How the objects are linked:
* | pu lu gi vi ru ki
Z701 | none Z626 Z867 Z595 Z143 Z215
Z140 | none Z246 none Z326 Z41 Z486
Z326 | none Z32 Z140 Z626 Z342 Z867
Z352 | Z299 Z28 Z369 Z517 none Z148
Z241 | none Z775 Z220 Z610 Z777 Z745
Z221 | none Z867 Z891 Z215 Z783 Z581
Z404 | Z815 Z822 Z177 Z95 none Z682
Z215 | none Z701 Z221 Z323 Z549 Z585
Z890 | none Z323 Z585 Z775 Z200 Z220
Z549 | Z215 Z143 Z783 Z507 Z875 Z600
Z35 | Z137 Z99 Z18 Z676 Z314 Z967
Z220 | none Z890 Z548 Z241 Z597 Z901
Z646 | Z539 Z946 Z804 Z485 Z815 Z945
Z190 | Z334 Z634 Z418 Z23 Z97 Z500
Z745 | none Z241 Z901 Z232 Z539 Z913
Z548 | none Z585 Z32 Z220 Z29 Z626
Z300 | Z804 Z719 Z425 Z815 Z177 Z798
Z854 | Z376 Z400 Z507 Z865 Z334 Z884
Z891 | none Z486 none Z221 Z320 Z612
Z185 | Z397 Z601 Z946 none Z787 Z485
Z99 | Z386 Z813 Z694 Z621 Z889 Z35
Z13 | Z601 Z23 Z500 none Z879 Z787
Z29 | Z548 Z600 Z490 Z597 Z66 Z707
Z930 | Z507 Z389 Z875 Z334 Z418 Z842
Z97 | Z190 Z682 Z217 Z587 none Z73
Z634 | Z945 Z815 Z798 Z877 Z682 Z190
Z940 | Z648 Z967 Z295 Z425 Z333 Z813
Z323 | none Z595 Z215 Z376 Z507 Z890
Z289 | Z691 Z148 Z827 Z336 none Z489
Z707 | Z626 Z29 Z342 Z508 Z396 Z143
Z777 | Z241 Z884 Z597 Z397 Z946 Z539
Z396 | Z707 Z66 Z648 Z804 Z425 Z941
Z945 | Z400 Z646 Z389 Z89 Z634 Z334
Z884 | Z775 Z854 Z200 Z473 Z919 Z777
Z780 | Z694 Z616 none Z889 none Z825
Z813 | Z303 Z940 Z52 Z691 Z827 Z99
Z232 | none Z610 Z745 none Z834 Z424
Z601 | Z473 Z737 Z919 none Z13 Z185
Z73 | Z500 Z97 Z344 Z879 none Z822
Z32 | none Z581 Z246 Z548 Z490 Z326
Z336 | Z798 Z177 Z289 Z682 none Z217
Z490 | Z32 Z250 Z258 Z29 Z318 Z342
Z517 | Z719 Z344 Z352 Z822 none Z177
Z875 | Z549 Z941 Z386 Z930 Z621 Z481
Z946 | Z777 Z919 Z868 Z185 Z133 Z646
Z214 | Z534 Z825 none Z369 none Z869
Z842 | Z200 Z930 Z481 Z919 Z620 Z868
Z52 | Z773 Z295 none Z813 Z616 Z694
Z901 | none Z220 Z626 Z745 Z508 Z595
Z773 | Z565 Z270 none Z303 Z52 Z904
Z682 | Z634 Z404 Z336 Z888 none Z97
Z967 | Z318 Z35 Z534 Z299 Z369 Z940
Z143 | Z701 Z707 Z266 Z814 Z941 Z549
Z369 | Z967 Z314 Z214 Z352 none Z333
Z869 | Z295 Z214 none Z333 none Z616
Z775 | none Z376 Z890 Z370 Z884 Z241
Z314 | Z35 Z889 Z825 Z28 none Z369
Z597 | Z220 Z200 Z29 Z777 Z868 Z508
Z333 | Z940 Z369 Z869 Z148 none Z827
Z737 | Z865 Z89 Z334 none Z23 Z601
Z28 | Z676 Z489 Z314 Z344 none Z352
Z246 | none Z612 none Z32 Z258 Z140
Z485 | Z834 Z185 Z646 none Z443 Z89
Z690 | Z612 Z320 none Z250 Z897 Z258
Z913 | none Z745 Z595 Z424 Z400 Z376
Z815 | Z646 Z133 Z300 Z443 Z404 Z634
Z397 | Z610 Z473 Z777 none Z185 Z834
Z676 | Z481 Z621 Z35 Z620 Z28 Z299
Z534 | Z965 Z18 none Z967 Z214 Z295
Z258 | Z246 Z690 none Z490 Z965 Z41
Z897 | Z690 Z904 none Z137 Z18 Z965
Z424 | none Z232 Z913 none Z796 Z973
Z486 | none Z140 none Z867 Z565 Z891
Z299 | Z66 Z676 Z967 Z719 Z352 Z425
Z620 | Z842 Z418 Z676 Z500 Z344 Z719
Z600 | Z585 Z549 Z250 Z200 Z481 Z29
Z865 | Z973 Z796 Z854 none Z737 Z473
Z783 | Z221 Z266 Z320 Z549 Z386 Z250
Z965 | Z258 Z897 none Z318 Z534 Z270
Z66 | Z29 Z481 Z318 Z868 Z299 Z396
Z295 | Z270 Z534 none Z940 Z869 Z52
Z334 | Z854 Z945 Z930 Z737 Z190 Z919
Z787 | Z185 Z13 Z133 none Z71 Z443
Z877 | Z89 Z443 Z634 none Z888 Z23
Z489 | Z621 Z289 Z889 Z217 none Z28
Z822 | Z133 Z73 Z517 Z71 none Z404
Z889 | Z99 Z827 Z780 Z489 none Z314
Z867 | none Z326 Z486 Z701 Z266 Z221
Z879 | Z13 Z587 Z73 none none Z71
Z318 | Z490 Z137 Z965 Z66 Z967 Z648
Z626 | none Z548 Z326 Z901 Z707 Z701
Z585 | none Z215 Z581 Z890 Z600 Z548
Z386 | Z783 Z303 Z904 Z875 Z99 Z137
Z888 | Z877 Z95 Z682 none none Z587
Z500 | Z919 Z190 Z620 Z13 Z73 Z133
Z691 | Z941 Z425 Z813 Z798 Z289 Z621
Z587 | Z23 Z888 Z97 none none Z879
Z89 | Z796 Z485 Z945 none Z877 Z737
Z581 | none Z221 Z612 Z585 Z250 Z32
Z508 | Z901 Z597 Z707 Z539 Z804 Z814
Z177 | Z300 Z517 Z148 Z404 none Z336
Z610 | none Z370 Z241 none Z397 Z232
Z868 | Z597 Z842 Z66 Z946 Z719 Z804
Z342 | Z326 Z490 Z41 Z707 Z648 Z266
Z804 | Z508 Z868 Z396 Z646 Z300 Z389
Z904 | Z320 Z773 none Z386 Z694 Z897
Z250 | Z581 Z783 Z690 Z600 Z137 Z490
Z481 | Z600 Z875 Z137 Z842 Z676 Z66
Z266 | Z867 Z342 Z565 Z143 Z303 Z783
Z973 | none Z424 Z376 none Z865 Z370
Z418 | Z930 Z798 Z621 Z190 Z217 Z620
Z616 | Z52 Z869 none Z827 none Z780
Z18 | Z897 Z694 none Z35 Z825 Z534
Z507 | Z323 Z814 Z549 Z854 Z930 Z200
Z473 | Z370 Z865 Z884 none Z601 Z397
Z95 | Z443 Z71 Z404 none none Z888
Z565 | Z486 Z41 none Z266 Z773 Z320
Z376 | none Z913 Z323 Z973 Z854 Z775
Z719 | Z868 Z620 Z299 Z133 Z517 Z300
Z303 | Z266 Z648 Z773 Z941 Z813 Z386
Z370 | none Z973 Z775 none Z473 Z610
Z71 | Z787 Z879 Z822 none none Z95
Z389 | Z814 Z804 Z941 Z945 Z798 Z930
Z834 | Z232 Z397 Z539 none Z485 Z796
Z41 | Z140 Z258 none Z342 Z270 Z565
Z400 | Z913 Z539 Z814 Z796 Z945 Z854
Z133 | Z946 Z500 Z719 Z787 Z822 Z815
Z137 | Z250 Z386 Z897 Z481 Z35 Z318
Z798 | Z389 Z300 Z691 Z634 Z336 Z418
Z148 | Z425 Z352 Z333 Z177 none Z289
Z919 | Z884 Z334 Z842 Z601 Z500 Z946
Z200 | Z890 Z507 Z600 Z884 Z842 Z597
Z694 | Z904 Z52 none Z99 Z780 Z18
Z648 | Z342 Z318 Z270 Z396 Z940 Z303
Z796 | Z424 Z834 Z400 none Z89 Z865
Z595 | none Z901 Z701 Z913 Z814 Z323
Z612 | none Z891 none Z581 Z690 Z246
Z217 | Z418 Z336 Z489 Z97 none Z344
Z941 | Z143 Z396 Z303 Z389 Z691 Z875
Z443 | Z485 Z787 Z815 none Z95 Z877
Z425 | Z396 Z299 Z940 Z300 Z148 Z691
Z539 | Z745 Z777 Z508 Z834 Z646 Z400
Z320 | Z891 Z565 none Z783 Z904 Z690
Z344 | Z620 Z217 Z28 Z73 none Z517
Z270 | Z41 Z965 none Z648 Z295 Z773
Z621 | Z875 Z691 Z99 Z418 Z489 Z676
Z23 | Z737 Z877 Z190 none Z587 Z13
Z814 | Z595 Z508 Z143 Z400 Z389 Z507
Z825 | Z18 Z780 none Z314 none Z214
Z827 | Z813 Z333 Z616 Z289 none Z889

In the rows, 156 means zero.

The rows follow the links: the fewer symbols apart two objects are, the more alike their rows tend to be.

Each row is also shifted at random along 11 hidden directions that mean nothing.

Name the object of each row.
[ 173  165  163  134  163  190  168  178  139  162  165  128  188  149  143  169  138  148  154  147  146  129  152  167  164  139  164  174  170  140  179  165  150  189  174  132  201  191  168  198  164  165  138  164  146  152  134  156  141  123  157  133  146  163  125  160  147  154  143]: Z875
[ 149  153  162  193  145  159  159  136  117  155  153  162  166  160  171  181  167  149  185  157  142  191  161  159  156  168  168  145  159  154  179  153  118  149  143  160  140  114  146  154  152  156  164  156  135  135  138  154  151  156  182  134  152  136  131  161  170  175  163]: Z336
[ 165  122  145  184  129  139  151  118  136  156  197  185  180  170  174  180  190  158  139  148  172  161  201  178  177  203  167  160  201  171  213  175  153  186  136  189  151  133  192  151   86  142  159  150  119  107  176  137  190  170  160  123  142  138  136  137  160  174  151]: Z246
[ 172  183  136  201  147  168  143  144  130  146  156  167  127  132  180  161  149  157  146  149  142  152  145  153  116  184  152  175  164  172  174  166  168  148  148  141  152  151  154  172  170  160  170  140  167  147  175  115  158  169  162  175  168  157  160  144  151  179  154]: Z500
[ 166  143  149  158  119  149  173  169  184  168  179  147  171  181  120  152  190  142  168  168  197  167  203  198  207  140  155  133  188  111  155  172  128  154  153  135  146  148  172  162   97  121  150  148  178  119  143  149  156  115  161  128  173  157  157  144  143  139  206]: Z940
[ 190  152  149  176  169  162  160  151  183  159  186  159  164  162  156  152  188  158  158  157  188  138  164  166  171  170  143  155  199  162  180  159  168  156  163  164  148  181  183  155  108  147  155  160  142  134  177  162  178  160  158  180  158  171  146  151  156  147  125]: Z318
[ 154  180  134  151  142  184  163  182  134  145  135  160  139  138  190  152  151  157  110  176  178  146  156  180  127  154  147  175  153  158  153  189  161  156  142  140  157  187  184  196  168  152  167  156  198  158  169  130  133  151  128  166  193  193  155  130  149  157  158]: Z825
[ 130  176  169  149  174  159  154  155  177  164  168  142  180  148  131  128  162  134  144  166  162  151  133  191  170  129  151  145  155  136  169  146  131  153  159  161  160  144  144  139  165  149  161  153  132  155  151  159  140  144  168  168  137  163  179  159  154  129  158]: Z443
[ 135  164  137  168  151  184  152  149  135  157  148  169  169  158  200  167  190  155  158  183  201  186  175  196  149  154  134  141  193  142  181  165  122  157  128  148  115  155  180  173  134  167  152  150  174  148  165  170  150  130  145  159  154  152  112  156  153  168  156]: Z352
[ 180  166  155  168  123  162  158  156  133  153  164  161  151  148  170  175  160  159  111  169  181  156  167  186  144  168  187  145  174  162  167  180  119  138  110  152  164  137  172  158  151  125  150  152  169  157  134  133  134  172  150  158  190  158  157  150  172  168  182]: Z889
[ 170  163  151  205  139  157  158  140  141  157  153  184  143  148  158  176  170  183  152  152  143  176  163  134  146  173  157  159  160  174  159  162  142  117  130  145  129  131  157  145  133  142  171  143  162  143  179  126  178  168  156  169  184  161  170  141  174  187  144]: Z28
[ 143  156  156  170  180  170  167  163  139  163  121  156  171  162  158  154  178  170  178  173  140  190  142  152  171  122  126  154  154  130  170  150  138  138  165  145  111  166  139  173  151  169  179  147  142  147  165  172  152  125  165  141  151  170  142  155  146  148  111]: Z177
[ 137  149  163  145  163  145  165  150  164  153  165  159  174  170  172  153  165  160  153  165  182  165  181  155  181  178  162  129  177  165  151  140  144  159  155  183  167  152  171  154  128  141  147  191  156  148  154  187  158  168  169  147  160  150  140  153  177  153  168]: Z648
[  83  147  145  185  148  153  174  172  155  157  165  162  143  157  160  186  191  157  174  144  190  157  177  132  166  165  161  150  203  164  153  183  189  158  154  138  166  173  160  153  144  155  162  147  174  124  166  123  168  192  166  145  158  145  156  166  174  179  166]: Z489
[ 208  128  161  153  174  125  169  160  127  157  134  162  177  156  176  165  174  177  126  164  144  159  160  148  173  135  152  148  178  161  186  171  171  177  149  188  161  174  165  158  176  165  170  151  124  139  177  150  146  191  167  121  143  155  156  154  167  148  126]: Z140
[  90  143  178  118  170  153  158  157  158  168  166  156  192  157  144  175  142  149  151  133  130  144  160  120  191  172  176  162  161  163  152  135  149  176  163  172  216  147  139  157  131  146  143  176  145  147  139  191  171  145  164  106  145  136  152  167  164  172  170]: Z507
[ 115  170  144  169  138  181  153  171  186  168  197  143  156  147  115  158  178  137  165  139  176  136  162  176  168  152  147  164  189  134  167  175  171  157  170  115  167  172  159  166  124  145  151  138  174  126  162  131  171  123  152  159  158  155  170  158  142  160  174]: Z620
[ 169  168  155  170  182  179  153  160  169  160  171  158  159  146  136  160  164  160  159  137  145  131  130  142  156  153  147  170  177  161  172  149  172  157  171  140  166  184  156  167  142  154  154  151  146  142  172  153  185  143  158  173  141  158  161  166  143  159  119]: Z842
[ 141  148  148  165  167  137  158  148  130  151  162  152  163  140  177  148  156  147  182  145  177  152  182  154  151  143  116  147  182  162  157  146  200  181  182  138  189  166  180  181  177  197  143  163  170  118  186  132  148  187  156  152  142  130  133  177  178  184  162]: Z66
[ 123  173  155  151  185  176  159  155  152  146  156  163  177  149  194  149  177  166  133  176  202  159  161  180  150  159  145  139  182  166  166  151  133  148  133  171  154  165  180  158  147  160  151  181  164  161  169  181  150  159  149  189  161  165  134  154  169  157  139]: Z967
[ 137  133  130  179  145  131  159  137  173  148  145  179  132  176  159  144  155  196  148  155  157  164  195  132  161  200  153  153  175  176  151  149  167  117  160  169  113  170  154  157  140  133  170  152  186  152  165  152  176  163  158  188  189  162  169  125  151  163  142]: Z707
[ 118  174  164  131  174  169  150  177  174  158  182  124  151  141  135  151  144  132  144  143  164  104  132  161  160  165  175  166  171  163  154  154  180  167  171  148  206  180  143  151  171  143  147  164  158  166  140  162  153  161  166  176  144  163  175  174  151  144  164]: Z334
[ 220  149  159  158  140  172  165  187  151  162  165  155  164  167  170  191  202  141  168  166  203  165  159  181  173  153  181  149  196  141  166  183  141  184  128  154  162  160  165  151  126  141  136  159  157  157  139  170  156  160  159  124  154  150  139  166  164  141  188]: Z780
[ 195  126  190  152  143  142  146  128  136  164  177  162  186  167  151  169  159  157  137  162  117  156  169  134  185  198  179  155  151  169  175  125  131  148  144  189  152  132  161  156  107  135  167  177  102  152  138  207  181  142  170  131  153  155  135  147  161  160  122]: Z626
[ 188  156  136  189  183  133  166  147  115  152  121  186  155  149  186  158  197  192  117  172  156  186  175  157  170  154  154  115  212  149  201  155  128  125  128  173  145  148  135  162  162  135  173  139  154  121  157  154  148  175  183  137  165  141  165  148  168  156  153]: Z300
[ 136  148  193  155  143  138  173  150  168  160  170  164  182  182  151  168  131  141  208  154  145  188  172  114  184  168  175  140  118  171  107  136  146  154  166  175  167  101  154  140  135  148  158  200  144  152  138  178  169  179  173  128  161  139  147  169  199  173  192]: Z813
[ 149  175  136  160  159  167  154  185  205  164  144  174  131  161  138  150  187  166  156  151  162  178  151  146  170  141  148  167  166  136  139  178  158  141  158  136  134  173  136  146  123  132  165  141  188  146  176  150  187  137  148  142  176  176  199  140  137  134  191]: Z13
[ 125  154  187  168  153  132  172  150  163  172  177  160  207  158  103  149  157  156  185  151  132  188  151  138  192  106  139  150  129  146  134  145  131  150  163  151  165  113  163  126  134  171  167  153  120  116  171  134  168  159  155  131  147  145  177  181  190  175  154]: Z369
[ 186  191  192  127  212  188  145  166  161  165  164  135  200  128  150  136  161  136  146  176  137  145   88  167  165  120  135  148  144  148  168  118  133  153  159  163  169  161  143  151  163  176  161  173  100  182  159  211  152  134  158  173  124  171  148  176  152  129  105]: Z133
[ 165  148  194  132  159  150  140  138  175  166  184  145  178  153  127  151  151  158  141  160  132  135  140  135  166  162  153  159  133  173  141  124  161  132  158  177  153  149  162  132  133  159  154  168  121  176  159  200  180  157  144  186  149  160  164  160  167  160  106]: Z548
[  95  149  130  154  147  136  162  150  145  150  133  170  141  155  187  160  147  186  138  160  194  158  174  174  127  141  169  156  167  171  150  189  162  171  127  159  168  165  172  139  210  173  139  141  188  166  157  107  128  200  146  178  156  133  157  171  173  177  173]: Z891
[ 189  141  169  164  173  153  140  146  175  164  174  164  135  153  143  170  188  167  184  141  160  134  125  130  149  158  160  163  172  170  142  145  198  138  157  163  135  173  145  111  148  171  147  137  147  183  176  176  202  185  148  191  135  144  166  183  158  159  117]: Z890
[ 187  162  175  149  143  132  155  165  180  165  227  128  162  131  118  160  176  130  130  144  196   87  151  174  168  154  181  154  203  167  161  169  205  174  154  151  227  173  187  134  154  144  133  158  134  137  166  114  173  208  158  179  144  141  190  180  185  148  174]: Z897
[ 189  156  138  166  129  152  154  169  150  159  154  154  133  160  149  172  135  137  183  124  132  173  171  150  149  161  166  175  141  137  149  178  181  191  180  133  180  148  140  178  166  158  155  141  176  136  153  117  154  151  168   96  162  142  172  156  139  155  223]: Z737
[ 200  145  165  148  162  141  147  159  134  153  158  159  155  148  180  187  169  149  126  145  139  142  145  142  161  177  191  161  171  166  181  163  173  174  141  182  186  159  141  144  157  146  153  155  131  157  152  166  166  180  165  115  143  139  169  161  154  152  165]: Z973
[ 135  170  159  143  127  149  166  172  151  175  164  122  176  144   99  149  149  135  126  157  136  147  152  191  175  103  158  152  146  110  169  172  132  155  162  114  181  149  144  168  184  145  170  117  153  130  132  105  116  117  158  131  160  166  191  157  142  130  189]: Z682
[ 130  139  153  155  152  168  159  152  150  160  176  165  179  168  167  172  165  153  164  143  162  156  167  172  158  155  148  185  160  161  177  173  168  202  156  161  160  169  193  165  135  180  151  157  136  151  175  150  169  148  139  139  138  157  132  152  152  172  133]: Z612
[ 156  137  146  165  154  155  150  154  170  156  165  154  137  183  171  167  158  138  215  145  174  169  174  165  153  176  162  157  160  155  156  161  174  193  168  163  140  151  145  145  155  173  141  156  163  163  146  164  162  155  169  136  131  138  139  172  142  153  192]: Z796
[ 235  150  142  193  147  127  161  156  111  149  136  178  149  144  180  168  186  172  149  157  159  178  191  128  162  160  142  133  191  153  164  158  166  144  153  143  168  153  157  182  150  154  169  148  173  105  181  127  163  189  166  109  179  135  164  151  172  172  183]: Z299
[ 173  164  155  144  201  143  150  152  122  145  129  171  179  149  213  156  172  153  137  171  147  180  161  154  167  172  158  132  166  165  183  131  135  175  142  199  178  135  134  156  170  158  156  186  133  150  155  200  146  177  180  118  135  133  134  164  166  149  173]: Z485

From each start, follow one symbol. Which object do you reach?
Answers are names.
new walk
[ 155  169  159  156  165  174  148  169  147  155  140  155  152  144  181  158  165  148  184  166  153  179  151  137  148  158  129  154  141  153  135  137  164  141  167  145  135  155  149  169  150  178  172  164  172  163  174  182  156  142  150  156  165  164  141  155  159  163  151]
ki: Z177
new walk
[ 140  154  186  114  170  136  148  159  141  158  152  151  171  129  151  172  139  164  107  154  134  128  130  122  157  152  193  144  148  180  140  134  147  141  138  179  208  143  134  128  195  149  142  166  148  186  130  185  146  184  152  154  155  138  179  173  181  163  151]
lu: Z595
new walk
[ 226  179  158  121  157  182  138  193  172  157  155  135  136  133  136  150  164  133  155  150  153  129  133  168  150  148  154  170  156  134  151  152  177  164  175  123  178  192  136  180  165  159  146  152  184  171  151  167  161  119  143  146  162  166  175  156  127  128  184]
pu: Z884
new walk
[ 109  143  163  130  166  159  161  159  133  145  149  164  184  153  187  175  140  153  136  148  148  146  173  128  156  170  154  174  152  184  150  154  178  179  158  175  193  164  179  171  151  179  155  185  155  154  173  171  170  173  137  127  150  147  134  153  173  191  141]
vi: Z585
new walk
[ 190  161  154  165  140  165  140  136  157  162  179  161  148  154  154  163  163  151  163  138  144  149  150  158  141  180  163  167  161  161  174  150  159  166  155  163  159  147  149  149  135  152  141  142  145  157  158  166  185  148  150  157  141  143  156  160  139  163  160]
pu: Z775
new walk
[ 171  146  158  136  126   79  164  151  153  158  164  150  148  145  115  143  164  159  124  158  181  147  199  161  181  128  165  102  193  138  145  154  156  142  157  150  204  130  148  141  179  134  134  139  191  112  140  115  133  188  163  138  172  106  202  170  191  147  248]
ru: Z425
new walk
[ 104  165  141  169  131  141  164  151  134  146  171  148  156  136  165  135  131  134  134  154  177  137  184  178  137  156  131  166  152  159  160  176  190  180  173  138  195  159  198  197  179  179  168  157  175  117  182   82  130  180  145  163  167  157  164  149  171  174  181]
lu: Z18
new walk
[ 177  173  159  158  152  152  171  160  134  154  122  177  160  142  181  168  161  180  136  168  164  183  150  147  143  127  154  140  151  162  140  164  126  137  123  155  164  132  160  152  168  159  155  152  174  152  163  139  145  168  138  152  181  151  165  164  181  172  171]
pu: Z35
new walk
[  96  180  177  127  157  187  162  166  154  153  164  136  177  150  161  164  130  146  148  165  172  141  152  162  156  162  173  157  151  164  139  151  133  158  148  140  199  152  167  174  158  149  142  192  170  171  123  177  143  142  154  164  172  165  130  166  169  171  169]
vi: Z418
new walk
[ 140  142  122  140  121  150  142  155  155  154  151  154  128  156  148  136  142  160  144  145  148  147  194  154  147  168  122  169  160  140  152  156  188  159  181  125  154  182  167  196  153  164  162  137  210  140  165  132  155  115  135  155  175  162  164  133  130  161  189]
ki: Z508
new walk
[ 180  137  119  226  170  144  156  139  140  164  146  173  138  164  147  145  166  178  167  133  108  169  167  125  165  177  130  176  181  152  210  173  193  154  199  151  115  182  140  194  137  149  205  127  120   97  192  105  175  155  197  138  155  173  174  119  124  157  109]
ru: Z815
new walk
[ 138  159  151  122  175  176  168  180  194  158  124  169  158  166  151  146  137  189  150  150  145  157  148  128  158  130  138  181  129  156  116  156  163  147  170  152  149  193  163  166  157  163  156  167  185  180  173  170  163  133  121  167  180  183  167  145  144  156  128]
pu: Z581
new walk
[ 118  175  152  150  162  181  143  169  178  158  175  141  159  153  165  138  161  118  195  156  166  156  154  175  152  161  121  173  140  145  148  153  187  181  192  135  153  167  164  177  144  180  164  170  168  159  177  167  160  127  150  152  143  169  143  155  142  143  172]
gi: Z133
new walk
[ 117  156  158  133  167  150  153  156  188  155  136  164  143  157  141  152  136  168  169  138  136  156  144  120  149  152  169  161  127  168  119  142  160  145  164  165  168  153  126  124  175  156  148  158  180  182  148  176  170  159  153  158  161  152  182  168  158  160  170]
vi: Z865
new walk
[ 115  140  146  152  134  161  170  147  178  158  140  174  147  185  159  169  144  182  174  153  157  176  166  151  149  151  164  174  136  161  134  171  141  157  140  156  126  151  163  147  154  159  148  150  186  183  151  153  168  141  134  163  169  162  143  155  149  177  150]
lu: Z867
new walk
[ 148  168  167  135  170  155  147  163  130  154  150  147  180  144  181  160  165  125  188  159  175  184  163  156  162  133  126  129  159  141  143  124  148  174  162  149  187  134  158  166  160  198  142  175  173  146  159  185  147  144  147  123  138  116  128  186  180  167  200]
gi: Z299
